Below are the code and all the weights of a small trained network. Each question names an input and a class and asks about switching units off, where a switched-off unit gives its printed mean instead of its output.

import numpy as np


def w(rows, s, z=0):
    codes = np.array(rows[::2]) - 128.0
    scale = np.full(codes.shape[1], s)
    scale[-1] = z or s
    return codes * scale


def f(y):
    return y / 2 * (1 + np.tanh(0.7978845608 * (y + 0.044715 * y**3)))


def log_softmax(a):
    a = a - a.max(-1, keepdims=True)
    return a - np.log(np.exp(a).sum(-1, keepdims=True))


def net(x, mask):
    res = np.array(x, float).reshape(1, 5) / 4 @ E
    y = f(res @ A[0][:, :-1].T + A[0][:, -1])
    res = res + np.where(mask, y, B[0][:, -1]) @ B[0][:, :-1]
    return log_softmax(res[-1] @ U[:, :-1].T + U[:, -1])


A, B = {}, {}
E = w([
[237,144,118],'x0',
[199,61,101],'x1',
[141,111,86],'x2',
[165,208,255],'x3',
[128,209,121],'x4',
],0.0075)
A[0] = w([
[170,180,141,253],'N1',
[189,127,146,110],'N2',
[124,20,156,232],'N3',
[155,133,124,105],'N4',
[95,9,41,197],'N5',
[119,110,161,115],'N6',
[159,132,11,217],'N7',
],0.016,0.0048)
B[0] = w([
[57,78,254,185],'N1',
[105,231,172,154],'N2',
[226,100,185,191],'N3',
[83,196,151,132],'N4',
[179,16,222,247],'N5',
[150,236,177,133],'N6',
[172,95,200,204],'N7',
],0.0074,0.015)
U = w([
[7,208,60,18],'0',
[168,88,223,158],'1',
[70,128,126,253],'2',
[80,191,163,71],'3',
[154,128,2,43],'4',
[27,209,2,74],'5',
],0.0095,0.0071)

Each question gives the input, the list of numbers given to net, and the class t.
The units are the neurons (one row each of A and B). Each row of codes is followed by its name. A weight is (code - 128) times the scale printed after its matrix; where a second scale follows, it is the last column's (A, B and U).
mask holds one flag per neuron, in row order. A switched-off neuron (its flag False) gives its mean, the last column of its row in B, instead of its output. The means were averaged over made-up inputs and are rounded, as every weight is.
A unit's drop is (log p(t) with every unit on - log p(t) with that unit switched off) / (log p(t) with every unit on - log p(t) with every unit switched off).
The circuit of an input: a set's keep is (log p(t) with only the set's units on - log p(t) with every unit switched off) / (log p(t) with every unit on - log p(t) with every unit switched off). Starting from all 7 units, units are removed one at a time, each time the one whose removal leaves the highest keep (on an exact tie, the one counted first), for as long as the keep stays at least 0.8.
circuit, biggest first: the units of the circuit, biggest drop first
most important unit: the unit with the biggest drop
top k neurons: the k neurons with the biggest drops, biggest first
drop when u is switched off: that unit's drop, to one decimal
input [5,-7,-3,-5,-3], class 2: circuit, biggest first -> (N3; N5)
input [-7,-7,-4,3,-3], class 2: most important unit -> N5
input [1,-2,7,4,0], class 3: circuit, biggest first -> (N5; N3)
input [0,-3,-1,4,0], class 3: top 3 neurons -> (N5; N3; N7)
input [5,-7,-8,-4,5], class 2: top 2 neurons -> (N5; N3)
input [-6,7,1,5,4], class 2: top 3 neurons -> (N5; N7; N3)
input [-7,-1,-3,5,-2], class 3: top 2 neurons -> (N5; N7)
input [7,0,6,6,6], class 3: circuit, biggest first -> (N5; N2)
input [0,-5,-7,-6,7], class 5: circuit, biggest first -> (N5; N3)
input [0,4,4,5,5], class 2: top 3 neurons -> (N5; N3; N7)
input [1,-8,-6,1,-8], class 2: top 2 neurons -> (N5; N7)
input [1,-7,8,6,5], class 3: drop when N3 is switched off -> 0.2
input [4,-5,-4,0,3], class 2: drop when N3 is switched off -> 0.2
input [1,-7,-1,8,-1], class 3: drop when N7 is switched off -> 0.2
input [-8,-4,1,1,8], class 0: most important unit -> N5
